| -38 |  38 |
| -19 |  21 |
| -40 |   7 |
:
|  38 | -38 |
|  21 | -19 |
|   7 | -40 |

|  21 |   2 |  -5 |   3 | -40 |  10 |  10 |  -6 |  -6 |  -7 |   0 |
|   7 |   5 |  12 | -13 |  14 | -12 |  -4 | -19 | -28 | -15 |   4 |
|  14 |   8 |   9 |   7 | -30 | -15 | -29 |   1 |  17 | -11 | -13 |
:
|   0 |  21 |   2 |  -5 |   3 | -40 |  10 |  10 |  -6 |  -6 |  -7 |
|   4 |   7 |   5 |  12 | -13 |  14 | -12 |  -4 | -19 | -28 | -15 |
| -13 |  14 |   8 |   9 |   7 | -30 | -15 | -29 |   1 |  17 | -11 |

|   5 |   3 |  18 | -11 |   9 |  -1 |   2 |   2 |  -2 |  -1 |
|  13 |   8 | -34 |  13 |  29 |   0 |   3 |  -5 |  -2 |  -1 |
|  -8 |  -4 |   2 |  -3 | -17 |  -1 |   2 |   0 |   2 |   0 |
|  24 |  14 | -28 |  11 |  51 |   0 |   3 |  -4 |  -5 |  -1 |
|  24 |  14 | -23 |   8 |  50 |   0 |   3 |  -3 |  -5 |  -1 |
|   8 |   6 | -21 |   9 |  16 |   0 |   3 |  -3 |  -1 |  -1 |
|  -6 |  -3 |  36 | -17 | -16 |  -1 |   1 |   5 |   1 |   0 |
| -18 |  -9 | -10 |   2 | -38 |   0 |   2 |  -1 |   5 |   0 |
|  20 |  12 | -43 |  18 |  42 |   0 |   3 |  -6 |  -3 |  -1 |
:
|  -1 |   5 |   3 |  18 | -11 |   9 |  -1 |   2 |   2 |  -2 |
|  -1 |  13 |   8 | -34 |  13 |  29 |   0 |   3 |  -5 |  -2 |
|   0 |  -8 |  -4 |   2 |  -3 | -17 |  -1 |   2 |   0 |   2 |
|  -1 |  24 |  14 | -28 |  11 |  51 |   0 |   3 |  -4 |  -5 |
|  -1 |  24 |  14 | -23 |   8 |  50 |   0 |   3 |  -3 |  -5 |
|  -1 |   8 |   6 | -21 |   9 |  16 |   0 |   3 |  -3 |  -1 |
|   0 |  -6 |  -3 |  36 | -17 | -16 |  -1 |   1 |   5 |   1 |
|   0 | -18 |  -9 | -10 |   2 | -38 |   0 |   2 |  -1 |   5 |
|  -1 |  20 |  12 | -43 |  18 |  42 |   0 |   3 |  -6 |  -3 |

| -32 | -22 |  31 |
| -33 | -20 |  48 |
:
|  31 | -32 | -22 |
|  48 | -33 | -20 |

| -21 | -21 |  -4 | -41 |
| -10 | -10 | -43 | -23 |
|  -5 | -13 |  42 | -28 |
|  22 |  12 | -41 |   7 |
| -18 | -22 |  -6 | -41 |
| -11 | -14 |  41 | -27 |
|  27 |   4 |  45 |   1 |
| -20 | -22 |  -2 | -39 |
:
| -41 | -21 | -21 |  -4 |
| -23 | -10 | -10 | -43 |
| -28 |  -5 | -13 |  42 |
|   7 |  22 |  12 | -41 |
| -41 | -18 | -22 |  -6 |
| -27 | -11 | -14 |  41 |
|   1 |  27 |   4 |  45 |
| -39 | -20 | -22 |  -2 |

|  -1 |  -1 | -10 |   8 |
|  10 |  11 | -50 | -10 |
| -12 |   5 |  29 |  -4 |
|   2 |  -4 | -19 |  16 |
|  -1 | -12 |   9 |  -1 |
:
|   8 |  -1 |  -1 | -10 |
| -10 |  10 |  11 | -50 |
|  -4 | -12 |   5 |  29 |
|  16 |   2 |  -4 | -19 |
|  -1 |  -1 | -12 |   9 |
---
| -13 |  50 | -22 | -53 |  -4 |
| -40 |  -1 |   5 |  13 |   1 |
|  30 |   2 | -22 | -18 |   8 |
| -41 | -11 | -14 |   8 |  16 |
:
|  50 | -22 |
|  -1 |   5 |

|  10 |  -9 |  17 |   0 |
| -22 | -12 |  13 |   0 |
| -32 | -14 |  48 |   0 |
| -30 | -17 |  30 |   0 |
|  40 |  21 | -52 |   0 |
:
|  -9 |  17 |
| -12 |  13 |

|  -5 |  -2 | -46 |  19 |
|  15 |   9 |  -7 |   1 |
|  -6 |  -2 | -36 |  14 |
:
|  -2 | -46 |
|   9 |  -7 |

|  18 |   0 |  37 | -32 |
|  18 |  -8 |  29 | -22 |
|  18 |  -8 |  29 | -22 |
|   8 |  -8 |  42 | -22 |
:
|  0 | 37 |
| -8 | 29 |

|  37 | -45 |  -2 | -12 |  41 |
| -44 | -24 |  52 |  41 |  16 |
| -25 | -47 |  39 |  14 | -43 |
|  24 |  39 |  18 | -18 |  29 |
| -51 |  23 | -37 | -25 |  43 |
:
| -45 |  -2 |
| -24 |  52 |

| -43 | -23 |  44 |
|  18 | -43 |  14 |
| -28 |   3 |  21 |
|   0 | -44 |  26 |
|  23 |  25 | -35 |
:
| -23 |  44 |
| -43 |  14 |

|  -5 |  13 |  25 | -29 |  -5 |
|  -5 |  14 |  20 | -34 |  -5 |
|  -6 |   8 |  45 |  40 |  -4 |
|  -6 |  10 |  41 |  35 |  -4 |
:
| 13 | 25 |
| 14 | 20 |
